Below is a small trained network, with its code and all its weights. Each question gives an input and a class and asks what happens when units are switched off, that is, made to give their printed mean instead of their output.

import numpy as np


def w(rows, s, z=0):
    codes = np.array(rows[::2]) - 128.0
    scale = np.full(codes.shape[1], s)
    scale[-1] = z or s
    return codes * scale


def f(y):
    return np.maximum(y, 0)


def log_softmax(a):
    a = a - a.max(-1, keepdims=True)
    return a - np.log(np.exp(a).sum(-1, keepdims=True))


def net(x, mask):
    res = np.array(x, float).reshape(1, 3) / 4 @ E
    y = f(res @ A[0][:, :-1].T + A[0][:, -1])
    res = res + np.where(mask, y, B[0][:, -1]) @ B[0][:, :-1]
    return log_softmax(res[-1] @ U[:, :-1].T + U[:, -1])


A, B = {}, {}
E = w([
[249,157,214,84,193,42],'x0',
[117,176,232,134,2,134],'x1',
[247,66,197,254,184,170],'x2',
],0.0077)
A[0] = w([
[198,122,178,141,125,154,168],'N0',
[192,143,199,150,224,99,193],'N1',
[7,143,106,50,113,116,254],'N2',
[117,175,108,120,49,122,140],'N3',
[28,182,172,104,59,75,144],'N4',
[120,81,163,178,155,185,166],'N5',
[181,165,168,133,147,114,159],'N6',
[85,183,58,113,2,131,179],'N7',
[116,109,130,157,209,185,228],'N8',
[96,92,110,170,71,161,158],'N9',
[68,107,29,76,213,55,193],'N10',
[29,207,197,95,108,150,151],'N11',
[95,84,111,157,171,162,170],'N12',
[85,58,110,173,175,148,191],'N13',
[203,158,204,129,182,112,179],'N14',
[223,124,183,109,140,104,127],'N15',
[76,202,119,170,94,141,135],'N16',
[59,217,192,74,79,136,199],'N17',
[198,146,182,109,180,82,174],'N18',
],0.0094,0.004)
B[0] = w([
[181,114,111,84,111,46,185],'N0',
[227,85,108,48,156,59,216],'N1',
[45,220,122,140,175,109,255],'N2',
[34,125,186,115,83,170,182],'N3',
[66,209,190,27,77,151,217],'N4',
[191,85,136,131,61,151,182],'N5',
[234,65,210,58,180,92,174],'N6',
[28,203,126,91,101,204,238],'N7',
[124,59,37,163,109,84,191],'N8',
[71,97,121,137,37,114,187],'N9',
[118,163,57,159,198,132,233],'N10',
[50,224,202,52,71,202,203],'N11',
[123,75,85,198,101,180,177],'N12',
[71,22,35,196,96,141,190],'N13',
[234,95,171,30,120,44,205],'N14',
[179,121,130,95,234,2,190],'N15',
[79,104,130,150,91,182,178],'N16',
[130,159,235,82,51,151,219],'N17',
[220,101,86,59,147,59,199],'N18',
],0.0072,0.012)
U = w([
[104,153,30,189,219,177,57],'0',
[190,91,100,102,171,93,210],'1',
[117,1,75,232,86,217,242],'2',
[81,241,131,116,90,205,122],'3',
[150,100,198,141,128,189,3],'4',
],0.0083,0.0017)

Each question gives the input, the list of numbers given to net, and the class t.
The units are the neurons (one row each of A and B). Each row of codes is followed by its name. A weight is (code - 128) times the scale printed after its matrix; where a second scale follows, it is the last column's (A, B and U).
mask holds one flag per neuron, in row order. A switched-off neuron (its flag False) gives its mean, the last column of its row in B, instead of its output. The means were averaged over made-up inputs and are rounded, as every weight is.
A unit's drop is (log p(t) with every unit on - log p(t) with that unit switched off) / (log p(t) with every unit on - log p(t) with every unit switched off).
The circuit of an input: a set's keep is (log p(t) with only the set's units on - log p(t) with every unit switched off) / (log p(t) with every unit on - log p(t) with every unit switched off). Starting from the 12 units with the biggest drops (on a tie, the unit counted first), units are removed one at a time, each time the one whose removal leaves the highest keep (on an exact tie, the one counted first), for as long as the keep stays at least 0.8.
units of the circuit, in order: the units of the circuit, biggest drop first
most important unit: the unit with the biggest drop
top k neurons: the k neurons with the biggest drops, biggest first
drop when u is switched off: that unit's drop, to one decimal
input [-1,-4,4], class 2: units of the circuit, in order	[N13 N12 N2]
input [-1,-4,5], class 2: units of the circuit, in order	[N13 N12]
input [-5,-3,-2], class 0: most important unit	N17
input [-3,7,5], class 4: top 2 neurons	[N2 N7]
input [-2,2,7], class 1: units of the circuit, in order	[N0 N7]
input [-3,-8,-8], class 0: top 2 neurons	[N10 N17]
input [-5,-8,-2], class 0: top 2 neurons	[N10 N2]
input [4,-6,-6], class 0: drop when N10 is switched off	0.1
input [3,-5,-3], class 0: drop when N14 is switched off	0.2
input [-7,-7,-5], class 0: drop when N10 is switched off	0.2
